Each row has a class, written after it.
[ 34  42  14  17 -21  12  27  30   9  29  -2  26  46   6  33 -63   4 -20
  27  18   1  -4  22 -33   4 -13  30  13 -29  11 -34  17 -16  24   2] -> Bub
[ -3  -2   9  -6  12  -1  26 -33   2  24  -3  25  30   3  46 -16  -7   5
  -6 -16 -13  -8  38 -14 -53  -4   3 -58 -17  45  21   6 -11  15 -25] -> kenu
[ 17  12   2  16  53  15  19  39  -2  -9 -23  -2  54  -5 -32  -5  -7 -32
  -6  11 -56  11  -9   3  29 -23  18  32 -39  18 -30  36 -10  -1  -8] -> Bub
[ 13  19  -5  35  10  11  14  33   1  -8  -3  -1  55  -6  19  -1 -35   9
  -2  44   7 -14  14   8  35   6  30 -13 -41  20   7  36  -1 -16  29] -> pupi
[-30 -16  -2  36  -5  17  -6  13  19 -29  -9  -4  17 -19 -60  10 -26  36
 -11 -33  32  34  57  47   2  -6   0  -1   2   4  40  14  37 -19 -13] -> gumup
[  3 -18  27   5 -72  14  -3 -19   4   5 -15   7   4   6  29 -20  -5  40
  16 -51 -16   8  31  40 -30  -4   7 -39 -10  55   2  11  17  10 -21] -> gumup
[ 16  11  34  -6  14  31   7  -4   0 -36  37  38 -25  -7 -12 -19   0  82
 -39 -25  52   8   8  37   1  14  11 -19  22 -21  63 -13   1  10 -26] -> vevar
[ 23   9  13  32   6 -13   1  14  -2 -15  -5  17 -22   6 -58  35  15  18
   1 -16   9  38  19   2  63  13   9   4  38   3  -2  21   7   5 -19] -> dil
[  4   4  -8  10 -31 -10   3 -22  11 -38  24 -13 -54 -31   0  17  53  -2
 -17  16  53 -25  42  16   1   9   3  -4  27 -48  40  18  44  14 -40] -> Vetap
[-12   1   9  -2  12 -18 -10  -9 -42  26  15  34  -5  18  20   3  37  12
  -6   6  -6   7   5   3 -22   4  13   4  -9  -7   5  13  -9  10 -15] -> gepud
[  8  -2  46  18  -5   3  22 -18  -9  10  14  -4 -11  -3   8  -5  40  22
 -14 -42   3  -6   0  -5  -1  -1  33   5  20  63 -61  12  -1  35  -1] -> mesu
[-17  12   2   8 -32 -24 -14  -7  13 -15   0   0 -62  12 -36  21  21 -22
   0 -16   0  35  17  -5  43 -18  -6  -2   5   9 -20  -4  11  11 -19] -> gumup
[-33   6 -25   5 -50 -20  20  22  51 -34   4  17  36  -3   3 -13   8  -3
  25  66  53 -45  56 -28 -32   9  -4  -6 -68 -56  11  33  25 -33  -2] -> gepud
[-54 -60 -36  12   9 -22  23  -4  12   6   6  28  58   0 -31  16   5 -39
  24 -31  22 -55 -30 -10   6 -17  14  34  18 -26 -48 -31  -3  25 -40] -> kep
[  2 -33 -53   8  -1  -6 -12  34 -11 -29  10  30  70  -8 -15  17  12  12
   1  72   2 -38  46 -14 -32   4  21 -16 -67 -50  60   3  -8 -19  -4] -> kenu
[-52 -29 -33  38  17  52  -7  -9  13 -41  24 -17  26 -12 -24  27 -28  18
 -12   3  59  57  41  69   7  40  20  -4  11  -3  15  -7   5   7  40] -> Vetap
[ -4  61 -46  27 -28   5  16  31  42 -36 -29 -18  28  28  -4  25 -25 -25
  24  20  35   1  30 -38  40  11  -5 -28 -20 -13 -18  23   9 -16  19] -> pupi
[  0  21  19 -14  21  -6 -13 -14 -30  36   5  12 -44   7  36   0 -27  -8
 -21 -26 -11   9  36  -3  -7  -7  32  -6 -14  43   2   8 -28  38 -12] -> Vetap
[ 22  14  -6 -14  -4 -27  31 -38 -18   9  18   9  22  -1   6 -24  27  21
 -15  -4  -5 -78 -22   9 -30   3  35   6  37  32   3  35  16   0 -60] -> pupi
[-35 -15 -30  13  36   3  12  10  10   4  12  20 -26   8  14  41 -37 -13
  14  26  13  24  65  -7  -1  18  16   0 -56 -50  52   6 -27  36 -10] -> kep
[ -2   1  23  13 -10  43  13 -29  18 -18   5 -21 -74 -70  12   8  28  10
 -25 -34  72 -87   9 -29  21 -28  33  -3 -31  20 -47  28  23  18   6] -> Vetap
[-37 -49   9  61   9  17  23  -5  37 -41   0  -9  21  -9 -37   2  62   1
  -6 -35  21   0  -2  -6   0  -5 -22   1  21   7 -31   7  24  11 -37] -> kep
[  2 -14  -9  20 -17   3  15   6  -3 -13   9 -61  45 -19 -19  -4  75 -15
  21  13  -1 -29   1 -30  20  20 -14  33  72  -4  45  18  16  13 -57] -> Bub
[ -1  15   6  34 -14  -7  15 -18  28 -32  16 -18  16  14 -35 -10 -14  55
  -8 -10  35  10   5   3  38  46  30 -10  23  64 -20  21  -1 -11  15] -> pupi
[-13   8 -13  16 -16 -30  -3   0 -14 -30  21  18  29   3  19  14  22 -37
  11  63  13 -25 -18  35  21   9   9   8  28 -42  10   8  15 -15   2] -> gepud
[  3  24  27  -9   5  -7  12  13  44  -6 -19  19  -3 -21   4 -31 -29 -12
 -29  -7  -6  32  19  15  12 -31 -47 -51 -52   9  20 -32  17 -17   3] -> kenu
[  8  37 -10  -6 -18 -16 -12  42  -4  23 -15  43  39 -19   9 -32 -27  17
  39  30   7 -29  62 -17  16  11  17   7 -12 -40  23  11 -13  -5  -9] -> vevar
[ 48  20  -7 -45 -45 -18  49  -5  11   6   9  24 -32 -27  36 -28  82  -8
 -25  27  -9  13   1   8   0 -14 -17 -27 -60 -55  18  -8  27  11   2] -> dil
[-28 -38   5  -8 -12  31  28   1  25  -6  11   1  13  -9  51 -23  -8  14
 -15 -16  22 -20  14  12 -45 -15 -18 -22 -54  -1  32 -19  -4  17   6] -> kep
[-50  -5  12  10  28  25   9 -26  23 -16  -9  17   3  11   1  -1  -8  39
 -15 -12   8  -4   6  36  -4 -15 -10 -15  11  46 -50  70   9 -27  -9] -> gepud
[-20  20 -19  16 -77  31   1  27  36 -22   7 -21 -41  19 -63  -2   2 -19
  43  -2  39 -59  -6  -3  91 -18 -14  13  75   2 -17  -7  30  23 -67] -> kenu
[-30   0 -21  50  43  41 -12  18  -3  34  -1 -32  11 -32 -41   3 -29  31
  -9  38  49 -12  14  11  50  -4  -3  20 -20  46 -11  51  25 -38  27] -> pupi
[  7  -6 -29  18   8  70 -38  61 -15 -19  -6  -1  14 -12  -3 -21 -42 -14
  15  41  10 -35   4  12  15  -5  -8   0 -33 -19  69 -51   3  -7  -5] -> vevar
[-14 -53 -28  42 -25  37  18 -22  45 -17  26 -19  46 -15  38 -48  -7  44
   6  39  57 -21  43   7 -15  46  21 -42  23  26  43  17  14  -4 -26] -> Vetap
[  9  31 -33 -24 -61  25   7  37   7 -44  12 -37  13 -36  -8 -14  17  -4
  -9  44  -2  23  37  44   0  26 -17 -13 -76 -54  78 -46  18  -9  61] -> kenu
[ 37   7  -4  13  -2  46  36  22  21 -57   1 -21  23 -58  -1 -24  32  30
 -17  16  16 -44  32 -15 -31  21  14  -4 -12 -19  64  11  10 -15   6] -> dil
[-22  15   8  45 -30  10 -25  -7 -15  -8 -12  34  11  16 -22  14  87 -57
  49 -16 -21  21  27 -15   5   8  -9  -6  95  14 -47  24 -13  36 -61] -> dil
[-23  -7   2  -4   5  19   2   3  38 -41  12 -30 -20 -34  29 -13 -43  21
 -28  45 -23  67  73  55  51  29  21 -32 -83  43  33   6 -20   7  76] -> mesu
[ 12  30   7 -18  14 -24  20 -24   4  -2  23   7  -5  13  52  15 -19 -23
 -45  37  12 -17  10 -29 -41  -8   8 -41 -41  29  17  14 -17 -12  11] -> mesu
[-24  -8 -26  19 -18  -6 -16  14 -28 -13  15 -47 -17  -1 -97  23  60  -8
 -24 -32  34 -19  10  -1  26  -9  15  67  23  15 -37   3  34  15  -7] -> Vetap
[ -8  16  31  55 -37  19  22 -14  25 -33  30 -13 -53  37 -50   9  34   0
  29 -17  61  59  32   7  13  54  -7  -8  37  13  -4 -27  36  48 -31] -> vevar
[ 39  34  12  22 -29  31  -6  55   9 -15 -34 -21 -34 -75 -25 -27  30  51
   1 -47  17 -16  28 -11 109  -1  16  -3 -36 -40  47  -9  32  14 -13] -> pupi
[ -3   9   7 -37 -42 -21  27  -2  11  -9  -2   5   6   7  27   9  25 -25
  -1 -21 -15  -9 -12 -20 -51 -19  -5  -8 -24 -18 -13 -23  -6  12 -11] -> gumup
[ 12 -28   5 -18  17 -25 -19 -18  -7  -4 -12  18 -26 -45 -14 -37  18  18
 -42 -32 -49   7  29  15  15 -13  45   0 -89  61 -36 -30  -5  13  32] -> mesu
[-25  -9  31  17   2   0  -6  -7  15   4  31   3 -46 -35   2  -8  32  18
 -25  21  41  49  65  33  -6  11  -6   0 -20 -18  22  13  18  21   0] -> Vetap
[ -9  -4 -52  18 -32  34  23   8  25 -82 -17 -59 114 -10 -46   4  31   9
  13  -5  -8 -10  40   3 -16  43   8  -2  -1   1  46  45  12 -24 -13] -> Bub
[ -1  10  47   8   1 -10  30 -24  -3  -7  11  11 -14   9  31 -22  44  27
 -10 -46  14 -25   8 -30 -25   3  22  -1  25  33 -15  10  -1  30 -22] -> gepud
[-25  -9  -1   9  35  36  -5  -1   3 -11  14 -48 -45 -41 -26  -9 -14   6
 -42  32 -24  67  63  65   6  29  11   4 -89  38  42  24  11   5  26] -> Vetap
[ 11  31 -33  -7  45  25   6  32  11 -37 -19 -26 -10 -57   7   9   3 -25
 -56  40 -13  21  28  18  30 -24 -11 -15 -82 -36  32   0  19 -29  53] -> mesu
[-27 -40 -14  26   8  17  11   4  20  26 -10  -1   3 -32  -7  -7  30 -10
  23  31   7  41  55   2   0   9 -17   3 -37  16 -24   2  13  10  29] -> dil
[-27  16  -8   4 -30  15 -13 -13  13 -63  11 -26 -19  -2 -27  63 -17 -57
 -39  -1  56 -43 -18  -3   5 -19  -1 -29 -57  19 -13   9  11 -25  15] -> Vetap
[-34  39 -24   7 -68  34 -21   2 -22  13  19 -14  -1  44  22  40  39 -27
  23  42  56 -29  11 -60  21  -1 -26 -47 -19  12   0  42 -16   0  -4] -> vevar
[  8   6  45  48 -12 -12  25  19  19 -40  27   2   6  17   7  47   6  18
 -20  21  42  40  26   7  51  19  30 -27  -5 -10  -3  49  -4  18   1] -> Vetap
[-16 -22 -20  26   5  70   6  11   8 -11  18   3  10 -69  11 -16 -24  24
  19  51  18 -26  36  64  60  10  36 -11  -9 -18  44   9   7  15  11] -> kenu
[-12   8 -32 -13  -3  -9  -5  -2  10 -52   3 -27  34 -57  11  27  11 -13
 -44  50  39 -65  39 -36 -52   4  15 -13 -97 -21  20  30  -7 -50  62] -> Vetap
[ -7 -25 -49  -7  40  12  -8   2  19   8 -20  38  12 -46 -37 -47 -15   2
  -6  40 -30  -6  52  27 -23  -5   4   4 -54   7  19  15  10 -32 -18] -> dil
[ 11  26 -19   4  24  67   7  26  29 -22 -18  27  15  -7 -84 -29 -31  38
  -8 -12   0  -8   1  38 -36   6 -16  11  27  -8  23  34  17 -47 -69] -> dil
[  7  16   4  -8 -33  -2  11 -21  15  25  11   4 -87 -60   7 -39  28  -7
  -2  38  21 -79   2   1  16 -53  19  33 -27  13 -64  35  36  -7   3] -> gumup
[ 21  26  22 -25 -18   3  25 -13  14 -14  38   8 -18 -32  17 -11   7 -11
 -47  67  19 -19 -11  70 -64  -6 -22 -17 -53 -32  45  14  44 -37 -12] -> mesu
[-45 -17 -21  48  63  32  26 -27   8  21 -11  46  32  22 -29  22  30 -44
  13 -34  15  79  27  23 -26  -4 -23 -17  74   4 -34   5  16  30 -53] -> dil
[ -2 -29  28  10   7   7 -11  21  19   7  -6  11  -2 -50  24 -21  11  24
 -11  -9  36 -41  30 -62  -7 -21  19   1 -65  24 -39 -27 -17   6  44] -> mesu
[ 20 -13  -7  19 -14 -33  13  -6   6 -58  10 -15  96 -25 -66 -13  59  -3
 -34  -1  -6  29 -13  37  14  22  -7  -3  -6 -13  46   1  34 -37 -17] -> Bub
[ -1  36 -25   7  76  13   6  33 -19  34 -27  -1  27 -35 -43 -19 -43   3
   2  -4  -4 -66   7 -44  56 -17  31  42  25  17 -12  28 -12 -13 -24] -> vevar
[-18  -8 -15  29  17  51  22  20  29 -43  10  -9  61 -37 -27  12 -68  -1
 -41   1  60   2 -17  67  50 -11  18 -21 -37   3  10 -17  28 -36  49] -> mesu
[  8 -18   6   7  54   8  -9  13 -16   1 -19  10  16 -69 -34  23 -17  68
  -4 -24 -11   7  13  45  26  35  34  19 -32 -28  33   3   2  -7   3] -> pupi
[-17  18  12  60  27  47   7  -4 -10  22  -3  -6  -1  -5 -27   1  -8  -4
  12 -47  23   0  26   8  47   1  35   5  80  53 -25  31  12  34 -52] -> mesu
[ 44 -12  12   2  23  -1  34 -16  -9  -7  -1 -10  -1 -22  -2  -1  81  -6
 -25  -6 -13 -16 -32 -16 -57   3 -28   5  38   0   9 -15  25  -5 -29] -> dil
[-46  38  30 -17 -46  36  21  -8  64 -48 -17   1 -41 -36  30 -13   2  -8
  -2   6  28 -38  26  44   4 -33 -39 -30 -43 -17 -17  56  43 -23  -5] -> gepud
[ -7  -2 -20   0  -6  47  13  -9   0 -13  27  -1 -27 -12  37 -12   2   5
 -22  28   4  -8   2  28  -4   3   7 -23 -62 -13  45  12 -10   9   4] -> kep
[ 62  65  39  -2 -33 -65 -21  27   8   9 -15  45   1 -22 -47 -34 -27   5
 -23 -13  11 -55 -36 -47  66 -33  -1 -16 -15  11 -15 -19   2 -53 -14] -> kenu
